Below are the code and all the weights of a small trained network. Each question names an input and a class and asks about switching units off, where a switched-off unit gives its printed mean instead of its output.

import numpy as np


def w(rows, s, z=0):
    codes = np.array(rows[::2]) - 128.0
    scale = np.full(codes.shape[1], s)
    scale[-1] = z or s
    return codes * scale


def f(y):
    return y / 2 * (1 + np.tanh(0.7978845608 * (y + 0.044715 * y**3)))


def log_softmax(a):
    a = a - a.max(-1, keepdims=True)
    return a - np.log(np.exp(a).sum(-1, keepdims=True))


def net(x, mask):
    res = np.array(x, float).reshape(1, 8) / 4 @ E
    y = f(res @ A[0][:, :-1].T + A[0][:, -1])
    res = res + np.where(mask, y, B[0][:, -1]) @ B[0][:, :-1]
    return log_softmax(res[-1] @ U[:, :-1].T + U[:, -1])


A, B = {}, {}
E = w([
[128,128,128],'x0',
[130,127,127],'x1',
[254,89,73],'x2',
[127,125,131],'x3',
[57,38,54],'x4',
[106,208,17],'x5',
[127,127,127],'x6',
[129,128,129],'x7',
],0.0072)
A[0] = w([
[122,212,63,6],'N1',
[223,15,94,147],'N2',
[209,111,103,130],'N3',
[57,153,167,70],'N4',
[66,67,63,121],'N5',
[189,71,80,43],'N6',
[124,86,205,26],'N7',
[66,104,191,139],'N8',
[153,76,160,85],'N9',
[209,102,90,10],'N10',
[9,167,157,92],'N11',
[58,52,87,67],'N12',
[155,152,195,115],'N13',
[198,4,255,96],'N14',
[161,193,162,97],'N15',
[120,189,71,100],'N16',
[140,171,156,2],'N17',
[91,68,89,64],'N18',
[173,192,172,95],'N19',
[110,183,67,84],'N20',
[125,82,187,99],'N21',
[114,86,103,194],'N22',
[99,69,75,100],'N23',
[126,191,95,128],'N24',
[128,82,238,94],'N25',
[57,148,165,124],'N26',
[39,156,173,88],'N27',
[161,196,172,86],'N28',
[134,80,181,62],'N29',
[153,236,167,87],'N30',
],0.01,0.0041)
B[0] = w([
[122,75,55,150],'N1',
[161,196,127,231],'N2',
[139,197,115,175],'N3',
[231,161,69,160],'N4',
[142,79,204,185],'N5',
[225,168,130,158],'N6',
[120,100,81,153],'N7',
[133,168,106,187],'N8',
[127,135,65,148],'N9',
[194,183,103,151],'N10',
[223,168,92,201],'N11',
[192,50,221,175],'N12',
[101,103,143,161],'N13',
[79,105,46,254],'N14',
[143,43,174,155],'N15',
[45,71,35,154],'N16',
[206,53,111,120],'N17',
[171,81,185,150],'N18',
[158,73,201,163],'N19',
[85,76,67,151],'N20',
[94,125,48,161],'N21',
[127,146,188,167],'N22',
[147,93,191,160],'N23',
[72,40,98,152],'N24',
[64,109,54,197],'N25',
[254,215,92,173],'N26',
[228,174,94,180],'N27',
[160,41,178,158],'N28',
[109,100,33,148],'N29',
[155,40,158,175],'N30',
],0.0067,0.0072)
U = w([
[195,218,127,81],'0',
[60,96,75,73],'1',
[143,65,247,69],'2',
[97,170,171,251],'3',
],0.014,0.013)

Each question gives the input, the list of numbers given to net, and the class t.
The units are the neurons (one row each of A and B). Each row of codes is followed by its name. A weight is (code - 128) times the scale printed after its matrix; where a second scale follows, it is the last column's (A, B and U).
mask holds one flag per neuron, in row order. A switched-off neuron (its flag False) gives its mean, the last column of its row in B, instead of its output. The means were averaged over made-up inputs and are rounded, as every weight is.
A unit's drop is (log p(t) with every unit on - log p(t) with that unit switched off) / (log p(t) with every unit on - log p(t) with every unit switched off).
The circuit of an input: a set's keep is (log p(t) with only the set's units on - log p(t) with every unit switched off) / (log p(t) with every unit on - log p(t) with every unit switched off). Starting from the 12 units with the biggest drops (on a tie, the unit counted first), units are removed one at a time, each time the one whose removal leaves the highest keep (on an exact tie, the one counted first), for as long as the keep stays at least 0.8.
circuit, biggest first: the units of the circuit, biggest drop first
most important unit: the unit with the biggest drop
k most important neurons: the k neurons with the biggest drops, biggest first
drop of u: that unit's drop, to one decimal
input [6,4,7,-2,6,-5,-5,0], class 0: most important unit -> N2
input [2,-4,-5,7,7,4,7,2], class 2: circuit, biggest first -> [N12 N5]
input [0,8,-8,-6,6,6,1,0], class 0: circuit, biggest first -> [N11 N26]
input [-2,-2,-6,-3,-6,-6,6,-6], class 0: circuit, biggest first -> [N26 N27]
input [-4,6,-3,-2,8,-6,4,1], class 2: 3 most important neurons -> [N12 N5 N18]
input [2,6,-3,6,5,1,6,-5], class 2: circuit, biggest first -> [N12 N5 N14]
input [3,-2,-5,8,-5,-7,-1,-6], class 1: 2 most important neurons -> [N25 N14]
input [-1,-1,-3,1,7,-8,2,-8], class 1: 4 most important neurons -> [N14 N25 N21 N29]
input [-6,-2,-7,0,-6,-5,-6,3], class 0: 4 most important neurons -> [N26 N27 N4 N11]
input [5,8,0,-1,-4,-7,-3,-4], class 1: drop of N5 -> 0.0
input [-2,3,3,0,-4,-6,7,-2], class 1: drop of N14 -> 0.3
input [5,-2,-5,5,5,-7,-2,4], class 1: drop of N7 -> 0.1
